[[125 125 121 150 132 142 142  98 126 145 119 129]
 [119 127 120 107 118 116 107 137 122 109 127 116]
 [123 124 123 108 126 115 106 138 119 114 129 119]
 [136 122 129 133 122 133 147 136 131 135 132 152]
 [145 139 148 140 134 137 144 128 136 131 131 136]]
=>
[[145 139 148 140 134 137 144 128 136 131 131 136]
 [136 122 129 133 122 133 147 136 131 135 132 152]
 [123 124 123 108 126 115 106 138 119 114 129 119]
 [125 125 121 150 132 142 142  98 126 145 119 129]
 [119 127 120 107 118 116 107 137 122 109 127 116]]

[[139 114 119 142 116 126 125 132]
 [147 128 115 143 105 132 139 120]
 [138 121 110 127 124 108 125 136]
 [147 114 122 128 134 123 138 137]
 [139 134 114 139 114 133 135 126]
 [125 138 133 137 126 141 132 125]
 [116 145 140 126 105 123 135 139]]
=>
[[116 145 140 126 105 123 135 139]
 [125 138 133 137 126 141 132 125]
 [147 114 122 128 134 123 138 137]
 [139 114 119 142 116 126 125 132]
 [147 128 115 143 105 132 139 120]
 [139 134 114 139 114 133 135 126]
 [138 121 110 127 124 108 125 136]]

[[120 125 108 134 108 122 131 148 122 150 123]
 [118 114 133 136 143 137 132 128 108 136 108]
 [121 127 129 106 138 139 135 130 122 106 150]
 [125 116 123 136 151 113 105 119 152 105 108]
 [151 151 124 145 110 107 125 123 139 132 112]
 [117 137 137 117 117 152 135 121 104 121 139]
 [126 116 135 120 144 116 119 116 126 142 118]]
=>
[[117 137 137 117 117 152 135 121 104 121 139]
 [126 116 135 120 144 116 119 116 126 142 118]
 [118 114 133 136 143 137 132 128 108 136 108]
 [121 127 129 106 138 139 135 130 122 106 150]
 [151 151 124 145 110 107 125 123 139 132 112]
 [125 116 123 136 151 113 105 119 152 105 108]
 [120 125 108 134 108 122 131 148 122 150 123]]

[[128 125 152]
 [128 135 157]
 [128 129 155]
 [129 113 104]
 [127 135 158]
 [128 115 100]]
=>
[[127 135 158]
 [128 135 157]
 [128 129 155]
 [128 125 152]
 [129 113 104]
 [128 115 100]]

[[128 132 129 101 153 133 126 126]
 [124 146 140 106 140 135 133 138]
 [108 145 139  98 144 136 128 136]
 [129 106 112 151 126 119 116 113]
 [125 131 130 124 120 133 132 130]
 [133 132 131 136 128 125 128 131]
 [124 124 125 136 126 124 123 124]]
=>
[[124 146 140 106 140 135 133 138]
 [108 145 139  98 144 136 128 136]
 [133 132 131 136 128 125 128 131]
 [125 131 130 124 120 133 132 130]
 [128 132 129 101 153 133 126 126]
 [124 124 125 136 126 124 123 124]
 [129 106 112 151 126 119 116 113]]

[[134 139 128 130 131 113 131 130]
 [134 126 151 122 121 133 131 120]
 [136 121 125 152 125 133 114 117]
 [128 129 119 129 145 123 116 126]
 [128 117 133 131 118 148 124 127]
 [123 136 131 112 120 123 148 141]
 [124 138 122 111 130 127 138 148]
 [139 130 146 126 127 133 123 124]
 [133 137 127 136 127 111 133 126]]
=>
[[134 126 151 122 121 133 131 120]
 [139 130 146 126 127 133 123 124]
 [128 117 133 131 118 148 124 127]
 [123 136 131 112 120 123 148 141]
 [134 139 128 130 131 113 131 130]
 [133 137 127 136 127 111 133 126]
 [136 121 125 152 125 133 114 117]
 [124 138 122 111 130 127 138 148]
 [128 129 119 129 145 123 116 126]]
---
[[131 128 127 121 105 111 120 126 130]
 [123 120 131 127 127 135 134 130 134]
 [118 131 135 122 135 127 135 129 128]
 [142 126 115 126 130 122 128 135 127]
 [139 145 133 118 141 146 102 130 139]]
=>
[[123 120 131 127 127 135 134 130 134]
 [142 126 115 126 130 122 128 135 127]]

[[122 119 133 117 104 125 123 120 127 123]
 [122 115 131 118 104 126 121 125 129 114]
 [122 125 124 132 135 130 127 138 130 116]
 [122 114 128 121 111 128 122 133 131 107]
 [122 114 130 119 108 127 121 129 130 110]
 [122 121 134 117 103 124 123 117 127 128]
 [122 126 124 132 137 130 128 138 130 118]
 [122 117 132 118 105 126 122 124 128 118]]
=>
[[122 115 131 118 104 126 121 125 129 114]
 [122 114 128 121 111 128 122 133 131 107]
 [122 121 134 117 103 124 123 117 127 128]
 [122 117 132 118 105 126 122 124 128 118]]

[[141 135 132 132 154 136]
 [129 154 132 127 139 148]
 [144 148 130 117 148 138]]
=>
[[129 154 132 127 139 148]]

[[124 115 116]
 [119 112 107]
 [126 125 122]
 [136 136 134]
 [124 125 117]
 [131 127 130]
 [121 117 108]]
=>
[[119 112 107]
 [136 136 134]
 [131 127 130]]

[[126 111 112 120 131 101 145 143 126 154 122 107 133 128]
 [153 152 112 139 121 114 148 133 138 138 152 104 109 153]
 [141 134 146 104 155 113 106 132 130 127 148 104 116 128]
 [149 103 130 153 125 108 138 103 112 104 119 134 126 145]
 [131 111 149 148 110 118 101 104 128 129 154 144 115 148]
 [116 144 155 123 105 103 108 117 119 134 151 153 152 105]]
=>
[[153 152 112 139 121 114 148 133 138 138 152 104 109 153]
 [149 103 130 153 125 108 138 103 112 104 119 134 126 145]
 [116 144 155 123 105 103 108 117 119 134 151 153 152 105]]

[[130 121 124 125 130 126]
 [136 131 131 122 140 124]
 [135 133 139 123 131 127]
 [137 131 149 123 134 128]
 [135 135 146 123 142 121]
 [137 114 125 116 140 120]
 [131 138 134 122 137 119]]
=>
[[136 131 131 122 140 124]
 [137 131 149 123 134 128]
 [137 114 125 116 140 120]]

[[120 144 115 118 125 128 125 116 138 128 146 124 138 115 125 146]
 [132 126 115 119 135 119 136 127 123 136 125 121 139 119 127 142]
 [137 130 145 116 116 131 123 142 126 118 140 139 139 114 134 127]
 [122 131 124 114 132 121 137 118 126 141 133 133 115 118 124 139]
 [122 119 135 137 129 133 121 117 119 117 112 137 131 139 123 149]]
=>
[[132 126 115 119 135 119 136 127 123 136 125 121 139 119 127 142]
 [122 131 124 114 132 121 137 118 126 141 133 133 115 118 124 139]]
